[ 112   62   26  -94   99   44  -77   87  126   96  -84   32 -149    2
 -116  134  -30 -117  -91  199  -58  -57  -43  -61   99 -124  -24   97
  152  108 -151 -141   66   27  -95   50  239]
V
[ 116   79    9   50   37  -17 -168   45  -50  -47 -175   35 -137   79
  -42  132  -12  -31  -61  -66 -126  -65   89  -90   33  -76  160  108
  -33   69 -152   68   43   91 -141   67  283]
K
[ 175  -38  -15 -132  299   43 -312  131   42  135  257 -130  311   23
   63 -126  264  187   73  -88  -17  -40   -5  -18   23  213  -77   19
  -86 -117   30   15  -50  -20  101  155 -288]
T
[  46 -107  -54 -144  137   64 -311   -1   17 -215  235   56  418  -11
   81   17  186  202  -65  -62  125  -12  -90  -35  -46  201  -26  -11
   71 -184   72  -43   59  -20  112   48 -184]
M
[-151   90 -129   63  -88   10  226   14  -21 -361  294  -71  132  110
   78 -118 -146   14   58 -118  184  169   90   77 -254 -190 -118   63
  108   96  141  -74  -61   10  184 -319 -263]
Z
[ 115  137  -71 -285 -222  173 -221  117    4 -377   22 -215 -313  110
  100   16   91 -202  -15 -447  440   78   82  -55 -268   59  -37  356
  -76   59  127  -55  207   23  222   -3 -170]
M
[-304  105  -93  -63  207  -59 -217  -40   22 -365 -131  125   30 -106
  130  252   65   48 -105  111   28  116   94 -222   16 -140  144  241
   51  194  -79  -24  108   76   73   30  148]
F
[-759   15  250  200  422 -221  -97 -678 -453   -9  899  755 -130  552
  -18 -561   72  136  618 -111 -594  166  -18  -25  281   55 -146 -144
 -355 -285  230  385 -337  -76   82 -155 -396]
J
[   9   59    8 -104  149   70 -126   22  -33 -122  -45   96  -38    3
  -41  115  -23  -49  -36   32   -3  -32  -10  -74   32  -80   34   75
  135   29  -48  -16   77    4   14  -48  264]
K
[  23    0  162 -228   95   31   13   35  -49  -48 -307  191   98 -152
 -161  196   23 -303 -201  286   69 -155 -109 -194  165   27  187  -20
  718  -77 -210 -103  -80  -46   17 -134   80]
C
[-168  -38  119   39  165   15  -14 -213   28 -119  179  169   43   49
   36  231 -147   33   27   33   31   17   -1  -21  -33   24   46  125
  215   11   61   48  -12    4  130  -99  -89]
F
[   6   15  116   47  398   46  -31  -59  157   12   62   98  206   68
  -69  197 -114  -56 -142  371  -10 -103  -60  -65  -60 -140   57  104
  291  -93 -140 -183  -79  -20  152  -33  -55]
K
[ -75   -1  -42   46  216   61 -173   94    5 -160   61  -32   32  113
   53  107  -74   81 -104  -43   65    3    8 -176 -176 -208   47  260
  198   48  -78 -126   22   17  215   29  233]
T
[ -96   73   55   -2  195  147  178  223   29  -66  152  -80   76   36
  -69   12  -94 -196 -157  172  -32   34    9  130 -112 -131  -47  192
  321  -39    4 -128 -168  -26   98 -272   77]
F
[  77  -63  207 -165 -341    6   43  384   66  252  180 -438 -101   -2
  -13 -282 -170  -97   49 -171  304  201  273   72 -346  -87  -64  157
  -39 -153    5  -79   27 -179   37   89 -280]
D
[ -28   39  -11 -321 -165   60   16  168  -57 -128  327 -379  -44 -121
  100  -36   -8 -195 -166 -179  385  106  112  -14 -281   -5  -40  333
  117 -225  111  -76  143  -94  488  -47 -456]
A
[  48   36  -72 -205    2  -42 -372 -119   62  -92  128  -45 -181  121
   39  -66   72 -117   66 -104  113   96  167  -44  117   41   64  190
 -119  101   61  -67   48  -10   98  233 -368]
Y
[-156   30   27 -157  -70   11  -42  108  -13 -152  162 -246 -346   52
  -15   -2  -73 -278  -63 -239  187  120  224  -22 -143 -103    1  313
   35  -62   30   24   59  -41  172  -88 -262]
M
[ 114  115  -43  -87  413    4 -225  -58  -73   47  193  -43 -209  111
  -65   56   -6   25   27 -127   35 -167  148 -116  -18  -79  -85  328
  -48   11   23   28   75  108   18  -23  -31]
F
[ 316    0  -23  -81 -268 -161  277  147   53  358 -292 -215  583 -324
  -26  -26   83   17 -289  582  370 -100   18  -48  167   64 -117  -48
  313 -231 -158  -59 -252 -104  153  121 -703]
V
[  42  151    0  -60   14  180   -5  117  206 -227 -221 -104  -44  -22
  -18  163    9 -306 -230  216  190  -82  -28  -55 -161 -221   55  176
  210  103 -163 -302  110   20   77  -63  132]
J
[-194   39  -61 -235 -164  -97 -410 -173  114 -387 -535   19 -311  -60
  -16  355   97 -481 -133  -15   74  103  150 -301  365 -222  212  291
  218  143 -384    6  278   47  -10  221   59]
A
[ 221   96  -22   21  155   13 -189  -77  -89 -267   70  360  705   77
  103  115  280  380   27  -47  -35 -174 -199  -70   -3  223  -11 -156
  171   33   76    1 -140  100  -62 -126  -44]
A
[ 146   34  -62 -320  202  -36 -381  118   79   19  161 -113  109  -48
   91 -110  307 -108 -101  207  126   -8   51 -183   68  123  159  319
  -30  -89  -33 -138 -101  -82  311  252 -536]
Y
[   9   69  -26  -15   51   52  122  180  124 -128  -80    3  156  -60
    2  171   99 -119 -180  140    1   -2  -89  -34  -95 -132  100  220
  292   49 -127 -142  -37   38  136 -116  190]
D
[  24  122   52 -243 -224   34  -86  213   97 -147   91 -345  -83   18
   76  -24   -4 -228  -54 -178  332  118  149  -18 -245  -77  -16  249
  -32    4   31 -105  107  -34  138   23 -314]
Y
[   0  102   36 -271 -115   60 -104  141   17 -242  132 -308  -89   72
   60 -122  -24 -187 -118 -203  393   79  211   26 -293  -47  -65  272
  -70  -85  148 -148  139  -27  197    3 -397]
B
[ -31   23  127 -305  -78   82  -72   22  -59    5  336 -346 -292  139
  -27 -162  -32 -236   42 -277  305   84   75   37 -191   15  -68  191
  -24 -153  207 -132  153 -100  340   80 -496]
Y
[ -79    4  114  360   -8 -386  212 -708  227 -193 -193  401  241  108
  -79  287 -436  302  303  509  472  110   99  -95 -181 -252   33 -150
  183  278  -11  277 -187   37  -81 -439 -126]
B
[ 113 -133   53   24  106    9  -89  -89  170  205  236 -168  169   -9
   11   58  -25   85  -73  186  162  -24   14  -63  -85   37   48  124
   95 -111  -69  -86   -8  -65  240  174 -254]
J
[ -87  135  -92 -405 -173  -68  -68   39 -143 -275 -121   84 -565   42
  -28 -216  111 -527   87 -236   26  130   32 -165  162  -74  172  258
  115   55  -74   86   -5  -14  183   77  -25]
T
[  39  -22   33  129  -15 -122  154   38  -16  151  204  -10  111   62
  -62   26 -250   76   43   13  155  -71  145   13  -16  -10  -90 -117
  153 -130  -35   71  -75  -17   16  -93 -304]
M
[  55  -71   26  332 -233  -75   40   66   62   99  307  -91  370  100
   73   35 -341  343  -53   31 -122   -3  215   70 -155 -132   28  -60
  -51  -25 -105   69  -64   48 -124 -118    0]
V
[ 139  -69   74 -255  177   85 -302  177  -44  -94  354 -130  228   21
  107  -94  130  155   25 -141  151   -2  -19  -92 -258  257   93  107
  -95 -215  141   -4   22  -51  190  103 -292]
F
[ 137  -13  -27 -152  166  104 -237  -20  -81 -117  224   89  366   84
   -2 -107  178  263   94 -107   16  -15  -46   10  -50  214 -112 -134
   56 -100  155  -86  -26  -11  -35  -66 -147]
B
[  -4 -156  102   41  -67   86  214   77  120  194  -17  -97  126 -139
  -59  143  -27  -57  -68  243 -161  -16 -158   12   94   18  124  -64
  262  -50 -193   -8  -21  -86   38  -48  283]
J
[-254    0   72 -117  138   37  -23   56   22 -184  -94  160  -58 -110
  -63   65   24 -256 -110  168 -114   46  -43  -36   60 -208   25   78
  325    0 -135 -201    3   -9    5   34  253]
C
[ -14  -35  -44 -359  -65  193  -10  311  -44 -185  301 -332 -315  -85
   60 -129  229 -343 -161 -423  194  -24   43   38 -170  148   38  315
    0 -204  136  -81  261  -70  398   68 -232]
B
[  88   38   29 -144 -291   61 -158  242  -16  -60   88 -275  -78   63
   57 -126   88 -182  -89 -306  236   28  160   -1 -169   -4   35  184
  -74 -112   41 -107  133  -25  170  142 -315]
D
[ -56   23   13   22  -30  127  100  120   97 -108 -136  139 -101 -107
  -23  254   -6 -113 -132  115 -257  -47  -89 -114   14 -105  220   56
  306  141 -216  -91   16   13   30 -120  362]
V
[ 202   54  113 -154 -167  -65   14   74  353  178  -77   20  287  -21
  -43  172  -60    6  -37  475  170  129 -132   22   61   72   20 -140
   94   62 -114 -241  -88  -39  -76  267 -200]
M
[   6  -19  115   20   65  -34  -58   55  129   22  -73   41    5  -44
  -43  173  -81 -102 -175  251 -114  -79   61  -91   25 -150  177  110
  277   50 -228 -114   -8    6   -7    6   21]
V
[ 103   13   51 -210  -81  152 -168  298  -74 -140  177 -368 -164  133
   84 -178    2 -159  -94 -315  389    5  167  -57 -312    8  -99  337
  -47 -167  108 -112  101  -80  329  105 -431]
V
[ 188  151   64 -241 -517 -172 -317  468  245 -126   11 -294  340   69
   83 -142  -40 -194 -215 -129  536   98  362  -37 -154  -50   35  -37
 -150  -16  -37 -151  114   -5 -190  332 -537]
D
[ 149  -88   94 -123  -18  -70 -156 -100  199  296  205 -154   14  -21
  -50   99 -308    5   52  138  223    0  219   -5  116   53  -71  -37
   14  -39  -24   45  119  -78  -44   88 -446]
Z
[  32  -70   54 -124  168  -17 -161  -58  -29   22  153  -10    1   63
   -8  100  128   16  -22 -125   97  -70  -22 -113   73  164   -8  132
   65  -89   25   14   86  -44   97  118 -248]
A
[ 306  254  -29  -27 -268   -5  190  -75 -240  271 -133  -20 -597   98
 -110 -166  269 -364  151 -510   28 -190  131   56  258  156 -152  220
 -169   16   57  327 -113   82   15   58 -355]
K
[ -34  147  100  111   54 -144 -214 -148  -36  120 -205  136 -337   78
  -84  228 -147  -66    3   33 -137  -85  300 -207  122 -221  116  160
    6  169 -199   41  -18   60 -183   31  -18]
A
[ -99   -9  107  -96 -162  -79  191  152   45  128    4   -8   69 -301
  -45  112 -131 -171  -34  292   -9   57   54  -29   91 -120   -6  -72
  245  -69 -125  121 -103 -100  -25 -123  100]
J
[-109   45  155  206 -748 -266  372  180  194  -63 -401   83 -128 -203
   -3  152 -387    9  -93  229    1  119  207  -82 -200 -305  459 -236
 -195  336 -211  168   17   -7 -444  -45  372]
Z
[-105  -13   58   55  197   64  245   46  179 -243  -29   56   85   16
  -40  211 -197 -200 -170  311  289   -8 -151  -38 -206 -160  -93  202
  508   31  -88  -54  -35  -47  105 -461  180]
V
[ 576  170 -141 -169  -29  114  135  130   54  324  188    1   83 -165
  -25 -159  420  164  207  -39 -229 -102 -161  145   60  379   40  -43
 -316   54   12  280 -163  100  -11   23  211]
J
[ 116  148  129   45 -122 -210   87  121   33  -26  124  -29  344  -11
   22    0 -180    6    8   67  281 -101  213   25 -120 -168  -73  -79
   96  -42  -53   96  -29   35  -72 -143 -304]
K
[-358   25   90 -405   36   16  -85   70   54 -392  165 -156 -204   65
    7  207   75 -262  -91 -182  326  328   21 -109 -119  -51  -48  369
  194  -51   46  -84  278  -42  270  164  -67]
B
[ 207   77   60 -236  213  149 -370  295   -8 -638 -513  179  423  -89
  105  133  461 -212 -336 -320  327 -261 -109 -181 -180  168   60  192
  652   42 -146 -185   73  119 -174   -1  148]
C
[-138    7   96  150  -38 -147  220  -21   23  -46  321   10  195   35
   16   10 -444  114  128   44  190   46  242   56 -177 -200 -172  -97
  189   23   24   94  -16  -39 -126 -409 -270]
Z
[-111 -160   55 -123  142   67 -205    9   67 -119  311   -5  351 -170
   15  123  -48  129   85 -143  125   71   20   63 -122   71 -139 -237
  272 -182  102    5  214  -64   46 -192  -72]
D
[  13   57  -45 -136 -170  210 -165  227  -63 -257  144 -352   78  124
  129  -76   -3    0  -68 -410  298  196  190   90 -238   63 -116  118
  -64  -37  191 -134  117  -46  211  109 -290]
K
[   9   62   -8 -100  270  -35 -156  -27   25  -81   24  144 -271  -21
  -58  263   41    5  -77   56  -96  -96    5 -277  -25 -116  187  259
  128  122 -163   -6  133   81   43   11  250]
V
[ -92    2  -38  127  -34  -71  127   27   54 -223  128   17  175   98
   55   -6 -211   44   20   -2  191   31   72   13 -155 -123  -28  -10
  110   13   -5  -21  -50    8   82 -178 -127]
M
[ 384  467 -170 -687 -213   53   -8   87  302  -41  -13  -72 -356 -275
 -111  -34  332 -598 -157  223  704 -102 -222 -189 -170 -138 -140  117
  -22  -44    1 -503  346   16  398  366 -508]
K
[ 105  150   -8 -106 -273  -43  -60  130  -91 -154  -51 -260 -162   43
  151  -42   79 -141   12 -269  187   43   56   -3 -163   16   28  255
 -205   94  111   64   24   69   89  -50 -149]
Y
[ 119  -12  299   96 -328 -103  160  298  105  408   90 -509   65  -10
  -18  -54 -613   14  -16  146  401  139  406  190 -366 -142 -214  -55
  -24  -63   32  -83  -94  -98 -232 -104 -354]
C
[-112   34  -36  135   56  -58  117  -62    6 -102  175   92  195   34
   21   14 -158   20   75   57    9   -5  130  -26   13  -54  -39 -117
  152   16  -43   89 -112   -1  -29 -258 -142]
J
[-536  -34  320  195  259 -214  786 -556  200  291  -37  369 -388  -27
 -126  -58 -277 -185  148  519  -93  384 -342  273 -133 -134 -230   99
  410  237   52 -176 -287  -64 -177 -272  170]
C
[ -56  -63 -110 -237  -65  103  -93  -40  -63 -245  317 -169 -164   36
  -35   35 -158 -131   22 -203   68  121  141  102   61   22  -34   26
   20    4  182   57  149  -29   45 -150   -9]
J
[-111  124  -86 -176  107   -3  -48   98   61 -306   42  -22 -260   -3
   21   43   27 -178  -34  -84  135   86   -9 -105 -116 -165  -43  248
   76  200   -8  -26  158   60   40 -187  241]
V
[-142    7  -38   37   20   20   69  209  103 -300 -171   20  183 -135
  126  122   12 -139 -155  172   -4   38  -51  -58  -35 -128   60  121
  214  100 -106    2  -97    3  141 -184  166]
V
[  20    3   18 -178   26    0  -37    6  104 -123   47   76  -13   -5
  -24    4   76 -187   31   93   51   65  -99   26   59   75   42   27
   43   28    5  -31  -37   16   19   60   24]
C
[ -86  -23  -78  102  -90  -51  184  102   -1 -136  331 -240  506  -64
  131   -5 -132   69  -58  -23  149  -14   61   69  -91  -92 -170  -34
   70 -152   22  115  -15   25  153 -269 -145]
J
[  75  382  147 -365  -22 -146    6  -45  -47 -420 -458  114 -463  141
  -23  248 -160 -464  120   47  392  -37  281 -211   69  -90   19  322
  136  375  -38  118   -1   58 -366 -348 -260]
J
[  88   97   65  123 -125 -171  183   56  -88   76  237  128  149   47
  -35 -208 -104   -9  126  101  173 -126  148   12  -45  -41 -103 -166
   51  -65   14  142 -189  -39 -140 -250 -302]
J
[  39  -15   20 -219   87    8  -95  -29   54   81  246  -75 -107   30
   13  -31   60  -15  100  -21  176   57  -43  -64  -36  142  -33  122
  -54  -38   94  -41   67  -86  130   78 -274]
Y
[  15   33 -187   24  119    7  -53   81 -162   45   -6  -85  -23  -59
   38  -30   74   32  -33    3 -100   27   10   -5  149  -27  -93  143
  -80  -52  -40   96    3   34  100    0  218]
K
[  13  140   84  -15    4  133  128  108  100 -180 -198  -89  -79  -62
  -19  235  -49 -271 -162   24  185 -111   61 -134 -228 -187   72  222
  311   78 -123  -67  -39   10  132 -211   48]
J
[  90  112 -166   22  -44  -83    0   72   43   -9  247  162  390  -93
  138 -147  217  156   74  142 -169   31 -132  121   65  118  -56 -102
 -265 -144  -50   87 -116  105  100   93  -60]
M
[ -49  -30  -44 -292 -127   27 -209  -66   95 -184   28  -67   59 -109
   97   82   92 -146  -59  -58  173  119  -18  -27   91  115   54   92
   61  -10   71  -23  105  -46  201  143 -235]
Y
[-490 -125  184 -330 -184  104  -64  375  209 -382  466 -446 -133  -78
  108  -25 -345 -356 -143   14  226  482  150  106 -485 -342   49  240
  110 -108   60 -371  222 -162  322   40    7]
C
[  59  -87   36 -111   61   22  -93    2  111   64  133  -44   68  -29
   -6   57   22  -43  -21   44  151    4  -61  -22   19  120  -45   46
   58  -70    7  -54   38  -21   69  146  -82]
C
[ 112   53   11    5  -19   -2  -67  -26  113  102 -121  -71  -83   27
  -36   52  -23  -94 -114  175   63  -55   65 -104  -25 -126  154  188
  105   61 -137  -92  -76   -9  136   70 -120]
T
[-475  101  145  174  -62  -93  331  493  182 -240   85   20  358  -68
   95   67  -83  -88 -291  250   85  201   64  -57 -293 -301  101  157
  360   78 -251 -116  -76  -41  -80 -165  277]
F
